Below are the code and all the weights of a small trained network. Each question names an input and a class and asks about switching units off, where a switched-off unit gives its printed mean instead of its output.

import numpy as np


def w(rows, s, z=0):
    codes = np.array(rows[::2]) - 128.0
    scale = np.full(codes.shape[1], s)
    scale[-1] = z or s
    return codes * scale


def norm(h):
    return h / np.sqrt((h * h).mean(-1, keepdims=True) + 1e-5)


def f(y):
    return y / 2 * (1 + np.tanh(0.7978845608 * (y + 0.044715 * y**3)))


def log_softmax(a):
    a = a - a.max(-1, keepdims=True)
    return a - np.log(np.exp(a).sum(-1, keepdims=True))


def net(x, mask):
    res = np.array(x, float).reshape(1, 2) / 4 @ E
    u = 0
    for l in range(4):
        y = f(norm(res) @ A[l][:, :-1].T + A[l][:, -1])
        res = res + np.where(mask[u : u + 6], y, B[l][:, -1]) @ B[l][:, :-1]
        u += 6
    return log_softmax(norm(res)[-1] @ U[:, :-1].T + U[:, -1])


A, B = {}, {}
E = w([
[173,185,112,254,81],'x0',
[70,109,204,105,121],'x1',
],0.015)
A[0] = w([
[146,194,22,166,99,19],'0.n0',
[174,180,41,96,230,25],'0.n1',
[202,147,129,134,2,160],'0.n2',
[156,152,102,109,177,16],'0.n3',
[150,184,92,143,143,5],'0.n4',
[98,111,81,147,112,91],'0.n5',
],0.0098,0.0021)
B[0] = w([
[139,156,102,98,208,254],'0.n0',
[149,121,180,164,50,213],'0.n1',
[32,92,150,175,91,220],'0.n2',
[183,218,128,91,6,136],'0.n3',
[122,140,113,129,139,161],'0.n4',
[112,111,89,136,133,128],'0.n5',
],0.011,0.0059)
A[1] = w([
[165,105,147,81,114,219],'1.n0',
[94,71,106,91,101,52],'1.n1',
[65,161,103,179,75,59],'1.n2',
[96,95,153,182,109,68],'1.n3',
[176,210,104,200,134,67],'1.n4',
[116,147,58,167,254,4],'1.n5',
],0.0096,0.0036)
B[1] = w([
[107,155,253,163,142,197],'1.n0',
[64,192,91,181,153,147],'1.n1',
[120,68,42,146,87,187],'1.n2',
[194,180,112,110,35,154],'1.n3',
[81,139,96,82,255,253],'1.n4',
[72,187,6,168,216,172],'1.n5',
],0.0076,0.0055)
A[2] = w([
[213,110,62,108,188,92],'2.n0',
[212,88,88,177,164,53],'2.n1',
[137,128,49,193,233,83],'2.n2',
[74,111,69,174,255,3],'2.n3',
[119,137,171,41,61,172],'2.n4',
[10,138,250,65,188,106],'2.n5',
],0.008,0.0051)
B[2] = w([
[76,208,154,89,30,145],'2.n0',
[84,199,107,61,79,131],'2.n1',
[167,76,82,40,164,204],'2.n2',
[133,154,10,156,177,176],'2.n3',
[180,126,150,157,158,199],'2.n4',
[127,124,151,89,237,254],'2.n5',
],0.012,0.0084)
A[3] = w([
[130,191,121,174,114,24],'3.n0',
[99,162,135,98,249,6],'3.n1',
[137,115,144,191,187,180],'3.n2',
[159,174,118,164,184,1],'3.n3',
[150,146,103,184,103,77],'3.n4',
[152,136,121,90,159,82],'3.n5',
],0.014,0.0016)
B[3] = w([
[46,125,89,97,94,138],'3.n0',
[72,97,119,184,166,250],'3.n1',
[180,148,96,87,78,169],'3.n2',
[48,146,46,1,158,157],'3.n3',
[87,32,122,115,153,147],'3.n4',
[127,107,125,203,83,160],'3.n5',
],0.011,0.013)
U = w([
[90,133,3,136,165,88],'0',
[99,98,204,135,240,211],'1',
[150,205,114,80,54,3],'2',
[221,140,233,145,87,159],'3',
[74,69,150,217,38,142],'4',
],0.017,0.0036)

Each question gives the input, the list of numbers given to net, and the class t.
The units are the neurons (one row each of A and B). Each row of codes is followed by its name. A weight is (code - 128) times the scale printed after its matrix; where a second scale follows, it is the last column's (A, B and U).
mask holds one flag per neuron, layer by layer. A switched-off neuron (its flag False) gives its mean, the last column of its row in B, instead of its output. The means were averaged over made-up inputs and are rounded, as every weight is.
A unit's drop is (log p(t) with every unit on - log p(t) with that unit switched off) / (log p(t) with every unit on - log p(t) with every unit switched off).
most important unit: the unit with the biggest drop
k most important neurons: the k neurons with the biggest drops, biggest first
top k neurons in layer l: the k neurons of layer l with the biggest drops, biggest first
drop of u: that unit's drop, to one decimal
input [3,6], class 4: 3 most important neurons : 0.n0, 1.n4, 2.n5
input [-1,-5], class 2: 2 most important neurons : 0.n1, 0.n3
input [2,5], class 3: 3 most important neurons : 1.n4, 0.n0, 3.n1
input [2,3], class 4: most important unit : 2.n5
input [3,8], class 3: 4 most important neurons : 1.n4, 0.n0, 1.n3, 3.n1
input [-5,-5], class 3: 3 most important neurons : 1.n4, 0.n3, 0.n1
input [2,4], class 4: 3 most important neurons : 0.n0, 2.n5, 1.n4
input [-1,-3], class 2: 3 most important neurons : 3.n1, 0.n0, 0.n3
input [-3,-3], class 3: 2 most important neurons : 0.n1, 1.n4
input [-1,-1], class 3: 2 most important neurons : 0.n2, 3.n1
input [-1,-8], class 2: 2 most important neurons : 0.n1, 0.n3
input [1,3], class 3: top 3 neurons in layer 1 : 1.n4, 1.n3, 1.n5
input [6,4], class 4: drop of 0.n2 : 0.2
input [-6,-8], class 3: drop of 0.n1 : 0.1
input [5,3], class 4: most important unit : 0.n2
input [8,5], class 4: drop of 1.n4 : 0.0
